Below is a small trained network, with its code and all its weights. Each question gives an input and a class and asks what happens when units are switched off, that is, made to give their printed mean instead of their output.

import numpy as np


def w(rows, s, z=0):
    codes = np.array(rows[::2]) - 128.0
    scale = np.full(codes.shape[1], s)
    scale[-1] = z or s
    return codes * scale


def norm(h):
    return h / np.sqrt((h * h).mean(-1, keepdims=True) + 1e-5)


def f(y):
    return y / 2 * (1 + np.tanh(0.7978845608 * (y + 0.044715 * y**3)))


def log_softmax(a):
    a = a - a.max(-1, keepdims=True)
    return a - np.log(np.exp(a).sum(-1, keepdims=True))


def net(x, mask):
    res = np.array(x, float).reshape(1, 3) / 4 @ E
    u = 0
    for l in range(2):
        y = f(norm(res) @ A[l][:, :-1].T + A[l][:, -1])
        res = res + np.where(mask[u : u + 13], y, B[l][:, -1]) @ B[l][:, :-1]
        u += 13
    return log_softmax(norm(res)[-1] @ U[:, :-1].T + U[:, -1])


A, B = {}, {}
E = w([
[118,107,158,106,64,159],'x0',
[105,86,107,2,118,68],'x1',
[89,115,243,160,152,30],'x2',
],0.0057)
A[0] = w([
[121,190,170,121,115,97,105],'0.n1',
[149,149,120,112,253,132,58],'0.n2',
[43,122,95,217,117,157,86],'0.n3',
[174,152,105,84,147,166,74],'0.n4',
[142,44,106,78,136,88,126],'0.n5',
[69,118,86,150,240,128,61],'0.n6',
[80,163,137,116,159,144,67],'0.n7',
[177,47,125,197,126,153,98],'0.n8',
[158,97,189,97,49,173,34],'0.n9',
[74,83,87,173,94,109,2],'0.n10',
[79,137,154,144,124,103,106],'0.n11',
[146,112,129,129,177,131,39],'0.n12',
[77,117,187,111,66,187,80],'0.n13',
],0.0065,0.0029)
B[0] = w([
[176,68,118,134,133,174,151],'0.n1',
[193,123,106,154,21,52,160],'0.n2',
[191,187,187,85,132,150,183],'0.n3',
[33,45,156,181,148,101,168],'0.n4',
[156,254,185,154,139,180,251],'0.n5',
[178,136,112,141,17,65,157],'0.n6',
[139,116,102,126,138,105,88],'0.n7',
[178,185,191,87,138,145,164],'0.n8',
[74,162,72,149,3,33,168],'0.n9',
[117,133,61,103,140,64,57],'0.n10',
[186,65,115,136,133,186,163],'0.n11',
[126,126,105,116,84,83,81],'0.n12',
[172,153,90,168,55,16,187],'0.n13',
],0.0081,0.0018)
A[1] = w([
[129,119,64,83,101,161,93],'1.n1',
[119,107,132,52,155,122,4],'1.n2',
[53,224,137,150,166,112,106],'1.n3',
[98,52,182,131,146,80,65],'1.n4',
[31,144,127,214,168,93,195],'1.n5',
[173,142,66,105,190,55,48],'1.n6',
[139,154,65,187,104,52,159],'1.n7',
[116,148,105,26,161,98,15],'1.n8',
[84,84,66,138,151,165,65],'1.n9',
[144,141,83,112,118,154,120],'1.n10',
[71,109,145,73,91,128,76],'1.n11',
[253,55,123,24,90,160,148],'1.n12',
[146,114,182,94,130,149,169],'1.n13',
],0.011,0.0021)
B[1] = w([
[145,147,80,196,185,23,225],'1.n1',
[170,76,211,147,116,210,164],'1.n2',
[103,74,115,47,130,214,196],'1.n3',
[66,146,67,169,225,72,242],'1.n4',
[100,111,84,29,92,180,172],'1.n5',
[160,133,158,239,36,105,164],'1.n6',
[62,151,94,87,41,101,251],'1.n7',
[223,225,172,134,116,234,225],'1.n8',
[25,114,83,125,205,137,181],'1.n9',
[102,72,254,99,165,3,193],'1.n10',
[207,150,160,238,82,133,211],'1.n11',
[38,83,111,45,105,181,195],'1.n12',
[108,128,64,85,112,126,233],'1.n13',
],0.0095,0.003)
U = w([
[186,181,189,135,159,215,203],'0',
[55,125,105,163,246,79,163],'1',
[123,165,122,165,44,60,189],'2',
[69,98,88,38,108,155,156],'3',
[155,46,133,125,131,125,3],'4',
[154,88,126,111,139,118,9],'5',
],0.014,0.0052)

Each question gives the input, the list of numbers given to net, and the class t.
The units are the neurons (one row each of A and B). Each row of codes is followed by its name. A weight is (code - 128) times the scale printed after its matrix; where a second scale follows, it is the last column's (A, B and U).
mask holds one flag per neuron, layer by layer. A switched-off neuron (its flag False) gives its mean, the last column of its row in B, instead of its output. The means were averaged over made-up inputs and are rounded, as every weight is.
A unit's drop is (log p(t) with every unit on - log p(t) with that unit switched off) / (log p(t) with every unit on - log p(t) with every unit switched off).
The circuit of an input: a set's keep is (log p(t) with only the set's units on - log p(t) with every unit switched off) / (log p(t) with every unit on - log p(t) with every unit switched off). Starting from the 12 units with the biggest drops (on a tie, the unit counted first), units are removed one at a time, each time the one whose removal leaves the highest keep (on an exact tie, the one counted first), for as long as the keep stays at least 0.8.
units of the circuit, in order: the units of the circuit, biggest drop first
most important unit: the unit with the biggest drop
top k neurons: the k neurons with the biggest drops, biggest first
k most important neurons of layer l: the k neurons of layer l with the biggest drops, biggest first
drop when u is switched off: that unit's drop, to one decimal
input [5,-4,6], class 1: units of the circuit, in order : 0.n5, 1.n4
input [-6,2,5], class 2: units of the circuit, in order : 1.n6
input [4,4,3], class 0: top 2 neurons : 0.n2, 0.n6
input [-2,0,0], class 3: 3 most important neurons of layer 1 : 1.n12, 1.n7, 1.n11
input [-4,-7,6], class 0: 2 most important neurons of layer 0 : 0.n4, 0.n3
input [7,4,2], class 2: top 3 neurons : 0.n13, 0.n9, 1.n11
input [-3,0,0], class 3: top 2 neurons : 1.n12, 1.n7
input [7,5,1], class 2: top 2 neurons : 0.n9, 0.n13
input [6,-6,7], class 1: 3 most important neurons of layer 1 : 1.n4, 1.n8, 1.n11
input [-7,4,-6], class 2: top 2 neurons : 1.n6, 0.n2
input [-7,5,-8], class 1: top 2 neurons : 1.n9, 0.n13
input [-1,6,-6], class 0: 2 most important neurons of layer 1 : 1.n8, 1.n2
input [-5,-5,4], class 0: top 4 neurons : 0.n13, 0.n9, 0.n3, 1.n1
input [1,5,-7], class 1: units of the circuit, in order : 1.n1
input [2,-3,1], class 3: top 2 neurons : 0.n3, 0.n5
input [-8,1,6], class 2: 2 most important neurons of layer 0 : 0.n2, 0.n6
input [-8,3,-8], class 1: top 4 neurons : 1.n9, 0.n13, 0.n4, 0.n9
input [-3,-1,0], class 3: 2 most important neurons of layer 1 : 1.n12, 1.n11
input [-1,-3,0], class 3: 2 most important neurons of layer 1 : 1.n12, 1.n8
input [7,2,7], class 1: most important unit : 1.n4
input [1,2,3], class 3: 2 most important neurons of layer 1 : 1.n13, 1.n1
input [6,4,2], class 2: top 2 neurons : 0.n9, 0.n13
input [7,1,-8], class 1: 2 most important neurons of layer 1 : 1.n1, 1.n9
input [6,5,7], class 1: drop when 1.n4 is switched off : 2.6
input [3,2,5], class 1: drop when 1.n4 is switched off : 0.9
